Below are the code and all the weights of a small trained network. Each question names an input and a class and asks about switching units off, where a switched-off unit gives its printed mean instead of its output.

import numpy as np


def w(rows, s, z=0):
    codes = np.array(rows[::2]) - 128.0
    scale = np.full(codes.shape[1], s)
    scale[-1] = z or s
    return codes * scale


def f(y):
    return y / 2 * (1 + np.tanh(0.7978845608 * (y + 0.044715 * y**3)))


def log_softmax(a):
    a = a - a.max(-1, keepdims=True)
    return a - np.log(np.exp(a).sum(-1, keepdims=True))


def net(x, mask):
    res = np.array(x, float).reshape(1, 8) / 4 @ E
    y = f(res @ A[0][:, :-1].T + A[0][:, -1])
    res = res + np.where(mask, y, B[0][:, -1]) @ B[0][:, :-1]
    return log_softmax(res[-1] @ U[:, :-1].T + U[:, -1])


A, B = {}, {}
E = w([
[125,73,52,52],'x0',
[71,227,30,59],'x1',
[95,137,197,147],'x2',
[118,82,181,111],'x3',
[20,69,53,3],'x4',
[2,100,202,116],'x5',
[223,96,131,38],'x6',
[65,80,17,184],'x7',
],0.0056)
A[0] = w([
[59,226,209,178,138],'neuron 0',
[122,115,90,154,220],'neuron 1',
[47,156,169,102,154],'neuron 2',
[109,54,162,123,139],'neuron 3',
[169,162,158,186,253],'neuron 4',
[123,168,163,79,66],'neuron 5',
[114,59,183,79,117],'neuron 6',
[200,141,140,159,186],'neuron 7',
[179,118,156,135,91],'neuron 8',
[71,106,94,146,238],'neuron 9',
[91,175,87,210,197],'neuron 10',
[129,147,49,50,74],'neuron 11',
[132,8,137,105,230],'neuron 12',
[158,84,128,164,176],'neuron 13',
],0.014,0.0055)
B[0] = w([
[142,39,255,156,239],'neuron 0',
[128,66,87,119,191],'neuron 1',
[206,67,115,165,203],'neuron 2',
[88,79,182,59,177],'neuron 3',
[198,51,107,187,254],'neuron 4',
[42,182,199,139,146],'neuron 5',
[39,46,156,9,187],'neuron 6',
[252,99,5,77,221],'neuron 7',
[184,190,66,184,164],'neuron 8',
[84,101,79,191,234],'neuron 9',
[116,51,154,146,235],'neuron 10',
[92,219,87,89,236],'neuron 11',
[55,81,124,109,239],'neuron 12',
[72,144,65,152,175],'neuron 13',
],0.0068,0.0084)
U = w([
[112,205,166,154,24],'0',
[51,110,125,153,254],'1',
[114,242,105,64,202],'2',
[97,86,161,5,31],'3',
[144,96,231,140,70],'4',
[114,118,74,101,126],'5',
[152,127,116,170,19],'6',
[162,50,142,101,214],'7',
],0.012,0.0068)

Each question gives the input, the list of numbers given to net, and the class t.
The units are the neurons (one row each of A and B). Each row of codes is followed by its name. A weight is (code - 128) times the scale printed after its matrix; where a second scale follows, it is the last column's (A, B and U).
mask holds one flag per neuron, in row order. A switched-off neuron (its flag False) gives its mean, the last column of its row in B, instead of its output. The means were averaged over made-up inputs and are rounded, as every weight is.
A unit's drop is (log p(t) with every unit on - log p(t) with that unit switched off) / (log p(t) with every unit on - log p(t) with every unit switched off).
The circuit of an input: a set's keep is (log p(t) with only the set's units on - log p(t) with every unit switched off) / (log p(t) with every unit on - log p(t) with every unit switched off). Starting from the 12 units with the biggest drops (on a tie, the unit counted first), units are removed one at a time, each time the one whose removal leaves the highest keep (on an exact tie, the one counted first), for as long as the keep stays at least 0.8.
circuit, biggest first: the units of the circuit, biggest drop first
k most important neurons: the k neurons with the biggest drops, biggest first
drop when u is switched off: that unit's drop, to one decimal
input [2,7,5,3,4,-7,0,1], class 2: most important neuron : (neuron 11)
input [-2,-2,5,5,0,4,2,3], class 3: 2 most important neurons : (neuron 6; neuron 3)
input [5,5,2,6,5,-3,3,-2], class 2: circuit, biggest first : (neuron 11; neuron 0)
input [3,-8,-2,-6,-8,-5,7,3], class 6: 2 most important neurons : (neuron 8; neuron 13)
input [6,-1,2,-6,-8,-4,-1,-7], class 6: circuit, biggest first : (neuron 8; neuron 6)
input [1,-7,4,4,0,2,5,2], class 3: circuit, biggest first : (neuron 6; neuron 3)
input [4,7,-7,2,1,4,-7,-8], class 2: circuit, biggest first : (neuron 4; neuron 11)
input [-2,6,-7,-1,-7,-1,7,5], class 2: circuit, biggest first : (neuron 0; neuron 2)
input [5,2,-4,7,6,-3,6,6], class 3: circuit, biggest first : (neuron 12; neuron 4)
input [1,-6,6,-7,6,-6,0,0], class 1: 3 most important neurons : (neuron 7; neuron 2; neuron 4)
input [-1,-2,7,-4,4,-4,8,-7], class 3: circuit, biggest first : (neuron 6; neuron 2)
input [7,-3,1,-4,2,-7,-5,2], class 1: circuit, biggest first : (neuron 7; neuron 4)
input [2,-2,4,8,-6,-8,0,2], class 6: 4 most important neurons : (neuron 8; neuron 6; neuron 0; neuron 13)
input [-5,-5,4,-5,-7,-5,3,2], class 6: circuit, biggest first : (neuron 8)
input [-6,7,-2,-8,-6,4,6,-7], class 4: 2 most important neurons : (neuron 0; neuron 5)
input [4,1,7,-8,-6,8,-4,2], class 4: 2 most important neurons : (neuron 0; neuron 7)
input [7,2,-3,3,2,-6,0,-7], class 2: drop when neuron 11 is switched off : 0.1
input [-6,8,4,0,-7,-2,-3,-1], class 4: drop when neuron 0 is switched off : 0.8
input [-7,5,3,8,-5,-1,-5,6], class 4: drop when neuron 0 is switched off : 0.5
input [4,1,-7,-7,8,-3,7,-5], class 2: circuit, biggest first : (neuron 11)
input [-2,-7,-6,1,-5,-5,1,-2], class 6: circuit, biggest first : (neuron 8; neuron 6)
input [-4,7,-8,1,-5,-3,7,-7], class 2: circuit, biggest first : (neuron 0; neuron 10)
